Here is a tiny trained network, its code and every weight. The questions are about switching its units off for an input and a class, where a switched-off unit gives its printed mean instead of its output.

import numpy as np


def w(rows, s, z=0):
    codes = np.array(rows[::2]) - 128.0
    scale = np.full(codes.shape[1], s)
    scale[-1] = z or s
    return codes * scale


def f(y):
    return np.maximum(y, 0)


def log_softmax(a):
    a = a - a.max(-1, keepdims=True)
    return a - np.log(np.exp(a).sum(-1, keepdims=True))


def net(x, mask):
    res = np.array(x, float).reshape(1, 7) / 4 @ E
    y = f(res @ A[0][:, :-1].T + A[0][:, -1])
    res = res + np.where(mask, y, B[0][:, -1]) @ B[0][:, :-1]
    return log_softmax(res[-1] @ U[:, :-1].T + U[:, -1])


A, B = {}, {}
E = w([
[127,126,129],'x0',
[127,128,128],'x1',
[201,137,14],'x2',
[134,255,141],'x3',
[128,130,127],'x4',
[131,127,128],'x5',
[35,130,94],'x6',
],0.0062)
A[0] = w([
[128,217,134,21],'N0',
[131,125,138,88],'N1',
[125,179,129,52],'N2',
[137,135,86,69],'N3',
[119,40,124,17],'N4',
[112,149,184,79],'N5',
[163,133,51,11],'N6',
[111,128,122,71],'N7',
[154,138,62,24],'N8',
[8,136,64,27],'N9',
[133,195,131,43],'N10',
[122,141,120,87],'N11',
[104,125,198,34],'N12',
[124,129,126,160],'N13',
[113,129,106,46],'N14',
[108,126,186,49],'N15',
[109,125,175,56],'N16',
[124,134,112,44],'N17',
[140,47,112,38],'N18',
[222,115,191,20],'N19',
[127,133,133,78],'N20',
[67,134,86,69],'N21',
[113,123,128,67],'N22',
[125,82,121,41],'N23',
[119,142,120,254],'N24',
[101,124,194,27],'N25',
[159,132,53,10],'N26',
[127,70,121,40],'N27',
[125,201,130,39],'N28',
[102,125,189,35],'N29',
[118,131,108,46],'N30',
[129,144,130,101],'N31',
],0.013,0.0073)
B[0] = w([
[30,174,143,152],'N0',
[145,146,123,128],'N1',
[77,154,137,137],'N2',
[122,131,92,139],'N3',
[32,177,120,149],'N4',
[146,123,63,151],'N5',
[140,133,44,152],'N6',
[125,127,120,128],'N7',
[141,134,54,146],'N8',
[230,183,165,163],'N9',
[53,156,140,144],'N10',
[108,109,107,128],'N11',
[129,133,54,146],'N12',
[125,102,139,160],'N13',
[119,161,135,128],'N14',
[130,132,69,143],'N15',
[130,126,81,139],'N16',
[59,135,126,128],'N17',
[37,164,163,152],'N18',
[236,200,193,143],'N19',
[78,81,172,128],'N20',
[168,163,146,144],'N21',
[134,139,118,128],'N22',
[80,150,131,133],'N23',
[108,4,164,254],'N24',
[130,124,57,143],'N25',
[141,135,44,149],'N26',
[62,160,137,138],'N27',
[51,164,139,147],'N28',
[132,129,64,143],'N29',
[140,137,135,128],'N30',
[115,131,130,130],'N31',
],0.039,0.0074)
U = w([
[97,96,182,193],'0',
[116,126,42,80],'1',
[3,192,212,82],'2',
[115,84,203,165],'3',
[127,76,203,154],'4',
[124,85,199,142],'5',
[230,237,240,159],'6',
[141,174,193,1],'7',
],0.0044,0.015)

Each question gives the input, the list of numbers given to net, and the class t.
The units are the neurons (one row each of A and B). Each row of codes is followed by its name. A weight is (code - 128) times the scale printed after its matrix; where a second scale follows, it is the last column's (A, B and U).
mask holds one flag per neuron, in row order. A switched-off neuron (its flag False) gives its mean, the last column of its row in B, instead of its output. The means were averaged over made-up inputs and are rounded, as every weight is.
A unit's drop is (log p(t) with every unit on - log p(t) with that unit switched off) / (log p(t) with every unit on - log p(t) with every unit switched off).
The circuit of an input: a set's keep is (log p(t) with only the set's units on - log p(t) with every unit switched off) / (log p(t) with every unit on - log p(t) with every unit switched off). Starting from the 12 units with the biggest drops (on a tie, the unit counted first), units are removed one at a time, each time the one whose removal leaves the highest keep (on an exact tie, the one counted first), for as long as the keep stays at least 0.8.
units of the circuit, in order: the units of the circuit, biggest drop first
unit that matters most: the unit with the biggest drop
top k neurons: the k neurons with the biggest drops, biggest first
drop when u is switched off: that unit's drop, to one decimal
input [6,2,2,8,5,1,1], class 2: units of the circuit, in order -> N0, N28
input [-7,7,8,-7,5,-3,-5], class 1: units of the circuit, in order -> N6, N26
input [-3,-4,6,-2,2,-6,-5], class 1: unit that matters most -> N6
input [4,3,-4,-8,-2,-1,5], class 2: units of the circuit, in order -> N4, N18
input [-2,4,2,-8,7,-1,-3], class 2: units of the circuit, in order -> N18, N4
input [4,-3,5,6,-4,1,-5], class 2: top 2 neurons -> N0, N10
input [6,5,-6,-6,4,-5,2], class 1: units of the circuit, in order -> N12, N25, N29
input [-3,1,-1,1,-4,-5,6], class 6: top 2 neurons -> N9, N21
input [-1,4,-7,-8,-3,5,-7], class 2: units of the circuit, in order -> N4, N18
input [5,1,3,8,7,5,5], class 2: units of the circuit, in order -> N0, N28
input [-7,2,-4,7,4,-4,6], class 2: top 3 neurons -> N0, N28, N10
input [-1,7,-1,0,0,6,-8], class 6: top 2 neurons -> N19, N24
input [-3,2,5,-3,-3,2,7], class 6: top 2 neurons -> N9, N21
input [-6,2,4,5,-5,0,7], class 6: unit that matters most -> N9
input [-2,7,2,-5,6,6,8], class 6: top 2 neurons -> N9, N21
input [0,-5,-6,-7,-1,-3,6], class 2: top 2 neurons -> N4, N18
input [3,-6,3,7,-2,-1,4], class 2: top 3 neurons -> N0, N28, N10
input [-3,-6,6,-1,0,5,7], class 6: drop when N9 is switched off -> 0.9
input [-6,-6,5,7,-5,-2,-3], class 2: drop when N28 is switched off -> 0.2
input [1,-5,-5,5,5,-6,-8], class 6: units of the circuit, in order -> N19
input [-1,7,3,7,-4,-6,8], class 6: drop when N18 is switched off -> 0.2
